[[133 138 137 129 126 128]
 [129 120 121 119 124 119]
 [118 123 107 135 138 136]
 [130 137 144 127 127 127]
 [127 125 115 125 129 125]
 [124 123 126 118 128 118]
 [126 139 138 128 133 129]]
=>
[[138 137 129 126 128 133]
 [120 121 119 124 119 129]
 [123 107 135 138 136 118]
 [137 144 127 127 127 130]
 [125 115 125 129 125 127]
 [123 126 118 128 118 124]
 [139 138 128 133 129 126]]

[[144 131 148 134 115 130 114 139]
 [129 139 126 148 122 114 121 132]
 [133 138 141 155 121 119 120 130]
 [120 128 133 130 147 132 147 101]
 [118 119 128 132 129 137 130 129]]
=>
[[131 148 134 115 130 114 139 144]
 [139 126 148 122 114 121 132 129]
 [138 141 155 121 119 120 130 133]
 [128 133 130 147 132 147 101 120]
 [119 128 132 129 137 130 129 118]]

[[130 129 124 106 131 138 124 144]
 [121 122 131 143 138 136 123 120]
 [115 124 152 133 136 124 129 121]]
=>
[[129 124 106 131 138 124 144 130]
 [122 131 143 138 136 123 120 121]
 [124 152 133 136 124 129 121 115]]

[[106 133 122 134 134 115 122 131 127 134 113 141]
 [133 113 120 138 149 110 129 135 108 123 110 112]]
=>
[[133 122 134 134 115 122 131 127 134 113 141 106]
 [113 120 138 149 110 129 135 108 123 110 112 133]]

[[127 127 130 127 128 144]
 [127 130 126 128 128 127]
 [127 128 129 128 128 138]
 [129 125 131 128 128 101]
 [125 139 117 127 128 129]
 [128 134 121 128 128 112]
 [129 128 128 128 128 125]]
=>
[[127 130 127 128 144 127]
 [130 126 128 128 127 127]
 [128 129 128 128 138 127]
 [125 131 128 128 101 129]
 [139 117 127 128 129 125]
 [134 121 128 128 112 128]
 [128 128 128 128 125 129]]

[[113 131 144 136 130 142 146 134 118]
 [122 126 126 123 113 131 101 116 124]]
=>
[[131 144 136 130 142 146 134 118 113]
 [126 126 123 113 131 101 116 124 122]]

[[139 144 145]
 [136 146 123]
 [118 156 111]
 [119 153 104]
 [135 146 124]
 [133 136 125]
 [113 143 122]
 [110 138 113]
 [120 128 105]]
=>
[[144 145 139]
 [146 123 136]
 [156 111 118]
 [153 104 119]
 [146 124 135]
 [136 125 133]
 [143 122 113]
 [138 113 110]
 [128 105 120]]

[[138 136]
 [148 149]
 [137 138]
 [133 133]
 [127 127]
 [110 106]
 [148 149]
 [105 104]
 [110 109]]
=>
[[136 138]
 [149 148]
 [138 137]
 [133 133]
 [127 127]
 [106 110]
 [149 148]
 [104 105]
 [109 110]]
---
[[112 157 110 105 103]
 [128 109 126 115 139]
 [131 118 123 120 119]]
=>
[112 109 123]

[[130 104]
 [125 154]
 [128 127]
 [128 126]]
=>
[130 154]

[[153 138]
 [135 130]]
=>
[153 130]

[[111 111 125 103 150]
 [115 115 116 100 145]
 [132 132  98 116 129]
 [116 116 116 100 143]
 [124 124 104 104 135]]
=>
[111 115  98 100 135]

[[136 119 128 128 110]
 [119 136 130 129  99]
 [127 129 128 128 128]
 [119 136 131 129  99]]
=>
[136 136 128 129]

[[129 119 150 123 120]
 [132 121 148 121 122]]
=>
[129 121]

[[133 138 142 108 106]
 [132 116 130 107 118]
 [113 150 137 140 128]
 [146 114 124 116 118]
 [127 147 129 149 132]]
=>
[133 116 137 116 132]

[[127 140 119]
 [124 144 105]]
=>
[127 144]
